Below is a small trained network, with its code and all its weights. Each question gives an input and a target symbol and asks what happens when units are switched off, that is, made to give their printed mean instead of their output.

import numpy as np


def w(rows, s, z=0):
    codes = np.array(rows[::2]) - 128.0
    scale = np.full(codes.shape[1], s)
    scale[-1] = z or s
    return codes * scale


def f(y):
    return y / 2 * (1 + np.tanh(0.7978845608 * (y + 0.044715 * y**3)))


def softmax(a):
    e = np.exp(a - a.max(-1, keepdims=True))
    return e / e.sum(-1, keepdims=True)


def log_softmax(a):
    a = a - a.max(-1, keepdims=True)
    return a - np.log(np.exp(a).sum(-1, keepdims=True))


def net(x, mask):
    ids = ['ΛΩγζπτ'.index(c) for c in x.split()]
    T = len(ids)
    res = E[ids] + P[:T]
    u = 0
    for l in range(2):
        r = res
        for j in range(3):
            rows = slice(4 * j, 4 * j + 4)
            q, k, v = (r @ M[l][rows].T for M in (Q, K, V))
            z = softmax(np.where(np.tri(T) > 0, q @ k.T / 4**0.5, -1e9)) @ v
            o = O[l][rows]
            res = res + np.where(mask[u + j], z, o[:, -1]) @ o[:, :-1]
        u += 3
        y = f(res @ A[l][:, :-1].T + A[l][:, -1])
        res = res + np.where(mask[u : u + 8], y, B[l][:, -1]) @ B[l][:, :-1]
        u += 8
    return log_softmax(res[-1] @ U[:, :-1].T + U[:, -1])


Q, K, V, O, A, B = {}, {}, {}, {}, {}, {}
E = w([
[93,203,37,144,54,74,178],'Λ',
[151,140,206,90,79,159,149],'Ω',
[161,199,131,56,125,90,17],'γ',
[67,104,200,154,124,132,7],'ζ',
[61,104,97,28,42,181,164],'π',
[104,147,211,61,139,77,88],'τ',
],0.015)
P = w([
[151,111,86,151,253,114,149],'0',
[155,37,146,143,96,92,68],'1',
[128,57,157,160,78,86,83],'2',
[119,81,152,140,92,93,76],'3',
[117,96,151,141,94,103,93],'4',
[118,90,149,135,86,105,96],'5',
[107,84,134,149,94,102,92],'6',
[102,107,151,141,109,128,104],'7',
[99,133,159,150,75,131,110],'8',
],0.0079)
Q[0] = w([
[124,107,131,36,116,130,82],'L0H1',
[227,152,186,71,74,135,159],'L0H1',
[221,92,198,185,171,220,179],'L0H1',
[129,42,113,150,253,114,36],'L0H1',
[198,144,189,127,176,165,153],'L0H2',
[183,105,103,234,221,152,110],'L0H2',
[190,126,152,175,141,54,114],'L0H2',
[102,132,228,89,47,105,100],'L0H2',
[45,159,83,117,108,108,84],'L0H3',
[121,150,62,125,120,82,134],'L0H3',
[238,125,141,196,188,183,130],'L0H3',
[35,177,36,240,155,95,58],'L0H3',
],0.011)
K[0] = w([
[136,180,192,150,156,133,141],'L0H1',
[90,195,48,105,121,152,234],'L0H1',
[140,119,126,128,9,84,148],'L0H1',
[152,126,198,222,87,52,87],'L0H1',
[175,163,157,168,151,85,104],'L0H2',
[136,106,164,102,58,95,83],'L0H2',
[147,159,84,125,57,83,137],'L0H2',
[59,167,43,191,161,157,152],'L0H2',
[111,194,98,169,204,63,149],'L0H3',
[185,153,89,161,154,76,108],'L0H3',
[183,89,202,110,128,172,83],'L0H3',
[192,172,107,155,212,52,102],'L0H3',
],0.012)
V[0] = w([
[44,68,198,109,143,126,192],'L0H1',
[66,145,179,126,137,137,124],'L0H1',
[70,107,74,119,115,28,133],'L0H1',
[167,175,169,124,109,149,123],'L0H1',
[135,137,130,71,63,125,192],'L0H2',
[68,133,38,171,102,205,173],'L0H2',
[107,62,138,254,28,52,74],'L0H2',
[207,144,73,161,153,103,103],'L0H2',
[134,167,41,100,158,99,74],'L0H3',
[109,102,183,79,177,149,105],'L0H3',
[130,41,102,61,122,89,118],'L0H3',
[154,55,173,79,137,15,197],'L0H3',
],0.0074)
O[0] = w([
[146,136,125,116,147,98,116,185],'L0H1',
[137,128,196,130,82,116,170,221],'L0H1',
[72,156,130,124,166,133,73,203],'L0H1',
[186,111,141,173,107,144,173,137],'L0H1',
[126,142,203,119,96,134,173,253],'L0H2',
[175,202,123,162,163,172,168,204],'L0H2',
[100,161,149,206,158,121,1,200],'L0H2',
[147,106,137,122,168,149,64,90],'L0H2',
[94,133,131,69,86,160,168,208],'L0H3',
[120,109,105,122,81,91,112,29],'L0H3',
[93,213,131,178,68,124,125,231],'L0H3',
[78,161,154,131,124,123,116,195],'L0H3',
],0.0091,0.0022)
A[0] = w([
[110,48,115,150,115,143,113,65],'L0N1',
[130,145,114,178,95,136,126,93],'L0N2',
[167,175,88,119,162,187,103,114],'L0N3',
[105,115,120,144,134,88,96,173],'L0N4',
[103,132,42,152,91,87,156,126],'L0N5',
[129,136,149,64,169,146,116,116],'L0N6',
[172,132,24,149,132,188,117,3],'L0N7',
[79,92,8,148,87,134,146,82],'L0N8',
],0.012,0.0058)
B[0] = w([
[82,144,129,151,246,155,3,148],'L0N1',
[91,83,176,1,195,149,103,157],'L0N2',
[61,106,239,132,180,99,168,181],'L0N3',
[157,164,99,15,78,129,201,252],'L0N4',
[182,226,132,144,173,118,23,208],'L0N5',
[124,127,65,172,35,132,108,193],'L0N6',
[50,130,158,194,128,93,93,118],'L0N7',
[108,225,194,123,142,196,97,194],'L0N8',
],0.0065,0.0039)
Q[1] = w([
[97,110,131,157,149,150,110],'L1H1',
[76,176,165,134,160,249,104],'L1H1',
[187,137,118,134,113,196,101],'L1H1',
[110,89,87,208,139,118,179],'L1H1',
[142,121,135,47,96,46,139],'L1H2',
[138,118,96,155,224,115,158],'L1H2',
[126,170,126,154,178,162,155],'L1H2',
[135,133,103,130,194,107,159],'L1H2',
[140,57,82,59,228,72,149],'L1H3',
[74,119,127,130,176,52,184],'L1H3',
[109,179,180,109,100,117,91],'L1H3',
[92,92,172,167,114,112,105],'L1H3',
],0.015)
K[1] = w([
[94,102,143,146,138,63,67],'L1H1',
[78,138,123,163,210,55,161],'L1H1',
[145,142,38,89,90,108,158],'L1H1',
[175,1,148,72,103,180,117],'L1H1',
[109,131,157,48,144,210,126],'L1H2',
[114,107,190,133,126,65,93],'L1H2',
[183,107,85,134,191,72,114],'L1H2',
[177,175,181,129,173,106,74],'L1H2',
[88,124,243,154,93,144,68],'L1H3',
[10,129,178,96,142,168,62],'L1H3',
[139,130,105,51,136,111,234],'L1H3',
[106,127,145,123,106,170,162],'L1H3',
],0.012)
V[1] = w([
[122,92,156,51,146,90,143],'L1H1',
[133,144,141,108,166,135,202],'L1H1',
[1,69,189,111,98,234,119],'L1H1',
[180,121,158,95,5,119,83],'L1H1',
[114,102,73,114,107,245,96],'L1H2',
[113,142,64,125,164,138,80],'L1H2',
[106,114,48,190,89,136,135],'L1H2',
[57,105,91,166,81,194,161],'L1H2',
[247,150,121,186,122,144,119],'L1H3',
[133,219,32,139,111,185,112],'L1H3',
[132,79,184,107,139,58,84],'L1H3',
[99,188,171,109,141,50,62],'L1H3',
],0.0096)
O[1] = w([
[113,31,73,56,160,137,164,102],'L1H1',
[147,150,151,102,210,100,75,122],'L1H1',
[41,114,157,100,154,254,129,137],'L1H1',
[220,140,122,130,77,184,156,231],'L1H1',
[126,139,191,117,182,217,73,158],'L1H2',
[123,171,231,117,91,172,43,64],'L1H2',
[106,159,150,77,90,103,175,40],'L1H2',
[150,176,182,27,186,182,80,154],'L1H2',
[171,93,151,215,213,144,60,3],'L1H3',
[150,126,115,112,62,149,22,111],'L1H3',
[95,189,199,181,187,126,133,131],'L1H3',
[94,124,208,181,74,90,152,175],'L1H3',
],0.0081,0.0058)
A[1] = w([
[184,66,90,185,215,92,106,2],'L1N1',
[150,88,212,126,79,126,71,54],'L1N2',
[107,165,214,202,197,139,130,11],'L1N3',
[182,254,151,74,172,123,103,150],'L1N4',
[176,100,169,101,63,176,168,188],'L1N5',
[199,144,80,151,79,236,208,203],'L1N6',
[190,154,157,240,149,229,138,166],'L1N7',
[182,16,151,143,185,94,14,44],'L1N8',
],0.0069,0.0066)
B[1] = w([
[119,188,112,178,82,145,105,150],'L1N1',
[81,179,110,154,173,132,125,197],'L1N2',
[184,99,85,110,30,123,91,163],'L1N3',
[90,77,40,150,151,165,219,251],'L1N4',
[204,162,170,176,229,102,111,233],'L1N5',
[103,15,226,102,127,45,2,243],'L1N6',
[199,162,124,162,151,162,156,185],'L1N7',
[142,137,99,180,55,65,201,132],'L1N8',
],0.0062,0.013)
U = w([
[38,49,68,135,126,35,62,97],'Λ',
[158,24,99,201,214,29,120,217],'Ω',
[217,174,152,2,138,105,114,144],'γ',
[126,178,78,201,94,11,61,206],'ζ',
[223,137,91,9,40,9,56,4],'π',
[145,120,152,49,41,28,200,6],'τ',
],0.0033,0.0037)

Each question gives the input, a string of symbols that net reads in full, and the target symbol t.
The units are the heads (4 rows each of Q, K, V and O) and the neurons (one row each of A and B). Each row of codes is followed by its name. A weight is (code - 128) times the scale printed after its matrix; where a second scale follows, it is the last column's (O, A, B and U).
mask holds one flag per unit, layer by layer, with each layer's heads first. A switched-off unit (its flag False) gives its mean, the last column of its rows in O or B, instead of its output. The means were averaged over made-up inputs and are rounded, as every weight is.
A unit's drop is (log p(t) with every unit on - log p(t) with that unit switched off) / (log p(t) with every unit on - log p(t) with every unit switched off).
The circuit of an input: a set's keep is (log p(t) with only the set's units on - log p(t) with every unit switched off) / (log p(t) with every unit on - log p(t) with every unit switched off). Starting from the 12 units with the biggest drops (on a tie, the unit counted first), units are removed one at a time, each time the one whose removal leaves the highest keep (on an exact tie, the one counted first), for as long as the keep stays at least 0.8.
circuit, biggest first: the units of the circuit, biggest drop first
unit that matters most: the unit with the biggest drop
k most important neurons: the k neurons with the biggest drops, biggest first
top k neurons in layer l: the k neurons of layer l with the biggest drops, biggest first
which heads matter: for each layer, one digit per head in row order, 1 if its drop is at least 0.15 and else 0, layers parted by /
input γ τ ζ, target γ: unit that matters most : L0H3
input γ π τ τ γ, target γ: 2 most important neurons : (L0N8 L1N5)
input Ω π Ω γ Ω ζ Λ, target Ω: which heads matter : 111 / 001
input Λ Ω π Ω γ, target Λ: top 3 neurons in layer 1 : (L1N4 L1N5 L1N7)
input γ Ω π Ω γ τ, target γ: which heads matter : 100 / 110
input ζ Ω Λ Ω τ π Λ ζ γ, target ζ: which heads matter : 010 / 101
input π γ π, target π: circuit, biggest first : (L1H3 L1N6)
input τ Ω Ω Ω ζ Ω γ, target τ: which heads matter : 011 / 001
input ζ τ π, target ζ: circuit, biggest first : (L0H2 L0H3 L0N8)
input ζ Λ ζ ζ τ, target ζ: circuit, biggest first : (L1H3 L0H2 L1H1)
input Ω Λ ζ γ π π π, target Ω: top 2 neurons in layer 1 : (L1N6 L1N4)
input γ Λ ζ τ π π, target γ: circuit, biggest first : (L1H2 L0H1)
input γ γ γ Ω Ω τ Ω Ω, target Ω: top 2 neurons in layer 0 : (L0N8 L0N4)
input π τ π Ω Ω τ Λ τ τ, target π: which heads matter : 010 / 001
input γ Ω ζ ζ ζ π Ω, target γ: unit that matters most : L1H2
input ζ Λ Ω Ω, target ζ: circuit, biggest first : (L1H3 L0H2 L1H1)
input γ γ γ Λ, target γ: 4 most important neurons : (L0N2 L0N6 L0N8 L1N7)
input γ ζ ζ Ω Ω γ Λ τ ζ, target γ: circuit, biggest first : (L0H1 L1H2)
input π γ τ, target π: which heads matter : 011 / 001
input Λ γ Λ, target Λ: circuit, biggest first : (L1H1 L0H3 L0H1 L1N5)
input Λ Ω τ π Λ Ω γ Λ π, target Λ: unit that matters most : L1H1
input γ τ Ω Ω Ω Λ ζ Λ, target γ: top 4 neurons in layer 0 : (L0N2 L0N6 L0N8 L0N1)
input Λ τ ζ ζ Ω γ τ, target Λ: 3 most important neurons : (L0N3 L1N5 L1N7)
input π Λ π, target π: which heads matter : 010 / 001
input Λ π Ω γ ζ Ω Λ γ, target Λ: which heads matter : 111 / 100
input Λ Ω γ Ω, target Λ: top 2 neurons in layer 0 : (L0N3 L0N7)
input ζ γ Λ ζ, target ζ: top neuron in layer 1 : (L1N2)
